Here is a tiny trained network, its code and every weight. The questions are about switching its units off for an input and a class, where a switched-off unit gives its printed mean instead of its output.

import numpy as np


def w(rows, s, z=0):
    codes = np.array(rows[::2]) - 128.0
    scale = np.full(codes.shape[1], s)
    scale[-1] = z or s
    return codes * scale


def f(y):
    return np.maximum(y, 0)


def log_softmax(a):
    a = a - a.max(-1, keepdims=True)
    return a - np.log(np.exp(a).sum(-1, keepdims=True))


def net(x, mask):
    res = np.array(x, float).reshape(1, 4) / 4 @ E
    y = f(res @ A[0][:, :-1].T + A[0][:, -1])
    res = res + np.where(mask, y, B[0][:, -1]) @ B[0][:, :-1]
    return log_softmax(res[-1] @ U[:, :-1].T + U[:, -1])


A, B = {}, {}
E = w([
[67,101,162,2,45],'x0',
[7,205,213,190,94],'x1',
[253,119,218,175,27],'x2',
[72,71,63,196,53],'x3',
],0.01)
A[0] = w([
[58,163,64,95,202,143],'N0',
[106,139,172,235,188,111],'N1',
[117,28,81,140,110,70],'N2',
[32,91,82,187,62,173],'N3',
[121,66,61,226,99,73],'N4',
[150,202,73,215,171,28],'N5',
[145,160,149,157,194,94],'N6',
[68,92,176,10,63,39],'N7',
[156,114,138,177,179,45],'N8',
[129,153,199,95,197,64],'N9',
[20,252,213,186,104,28],'N10',
[174,242,132,94,210,172],'N11',
[187,157,224,174,35,124],'N12',
[90,104,86,148,90,147],'N13',
[88,96,106,121,220,62],'N14',
[49,155,127,132,158,123],'N15',
[74,128,112,97,151,65],'N16',
[78,153,74,115,139,113],'N17',
[101,115,167,92,94,106],'N18',
[166,142,101,233,200,56],'N19',
[106,148,77,111,154,44],'N20',
[158,167,73,175,194,107],'N21',
[213,45,38,61,167,1],'N22',
[149,185,206,69,173,84],'N23',
[143,176,175,14,156,189],'N24',
[95,102,86,115,66,134],'N25',
],0.013,0.0062)
B[0] = w([
[160,91,172,142,83,216],'N0',
[97,123,132,88,127,198],'N1',
[108,120,118,151,121,169],'N2',
[119,146,122,169,104,219],'N3',
[90,130,154,174,127,187],'N4',
[101,159,150,75,150,181],'N5',
[103,140,126,123,131,165],'N6',
[74,170,166,60,200,217],'N7',
[104,120,140,109,133,155],'N8',
[113,134,129,166,124,173],'N9',
[139,59,3,121,177,252],'N10',
[93,141,125,193,91,204],'N11',
[148,63,169,120,68,225],'N12',
[88,136,143,163,118,172],'N13',
[153,106,158,125,100,173],'N14',
[166,97,147,111,106,195],'N15',
[155,105,164,101,102,168],'N16',
[152,115,142,128,104,176],'N17',
[109,119,128,114,106,168],'N18',
[105,150,160,79,147,192],'N19',
[151,101,152,128,106,152],'N20',
[101,121,134,103,107,178],'N21',
[122,74,42,120,168,209],'N22',
[105,126,138,185,132,188],'N23',
[95,143,125,161,103,214],'N24',
[101,160,153,156,131,176],'N25',
],0.015,0.019)
U = w([
[130,52,20,110,140,148],'0',
[54,143,176,37,137,125],'1',
[199,30,215,135,88,108],'2',
[66,142,143,248,111,100],'3',
[120,131,129,157,97,253],'4',
[177,159,141,119,158,113],'5',
[193,105,148,70,198,107],'6',
[155,200,115,156,142,107],'7',
],0.012,0.021)

Each question gives the input, the list of numbers given to net, and the class t.
The units are the neurons (one row each of A and B). Each row of codes is followed by its name. A weight is (code - 128) times the scale printed after its matrix; where a second scale follows, it is the last column's (A, B and U).
mask holds one flag per neuron, in row order. A switched-off neuron (its flag False) gives its mean, the last column of its row in B, instead of its output. The means were averaged over made-up inputs and are rounded, as every weight is.
A unit's drop is (log p(t) with every unit on - log p(t) with that unit switched off) / (log p(t) with every unit on - log p(t) with every unit switched off).
The circuit of an input: a set's keep is (log p(t) with only the set's units on - log p(t) with every unit switched off) / (log p(t) with every unit on - log p(t) with every unit switched off). Starting from the 12 units with the biggest drops (on a tie, the unit counted first), units are removed one at a time, each time the one whose removal leaves the highest keep (on an exact tie, the one counted first), for as long as the keep stays at least 0.8.
units of the circuit, in order: the units of the circuit, biggest drop first
most important unit: the unit with the biggest drop
top k neurons: the k neurons with the biggest drops, biggest first
drop of u: that unit's drop, to one decimal
input [7,-6,-7,4], class 1: top 4 neurons => (N7; N10; N12; N25)
input [0,4,-4,1], class 0: top 2 neurons => (N10; N12)
input [7,1,0,-8], class 3: units of the circuit, in order => (N23)
input [-2,7,-7,-2], class 0: top 2 neurons => (N10; N12)
input [7,-6,1,6], class 1: top 3 neurons => (N10; N7; N25)
input [-6,-3,-3,7], class 3: top 3 neurons => (N4; N7; N3)
input [-6,-4,4,2], class 1: top 2 neurons => (N10; N19)
input [3,-3,-3,3], class 4: top 2 neurons => (N10; N12)
input [0,6,-3,-7], class 3: top 2 neurons => (N11; N23)
input [-4,3,5,0], class 2: top 2 neurons => (N12; N7)
input [-3,5,7,3], class 2: top 2 neurons => (N12; N22)
input [-3,-2,-7,-7], class 2: top 2 neurons => (N0; N14)
input [-6,-2,-4,6], class 1: top 3 neurons => (N19; N5; N11)
input [-7,-7,4,-8], class 3: most important unit => N11
input [-6,-5,0,8], class 3: top 2 neurons => (N4; N10)
input [-3,6,-1,1], class 0: drop of N10 => 0.4
input [-7,4,4,5], class 1: drop of N19 => 0.1
input [-2,8,-6,-4], class 0: drop of N3 => 0.0
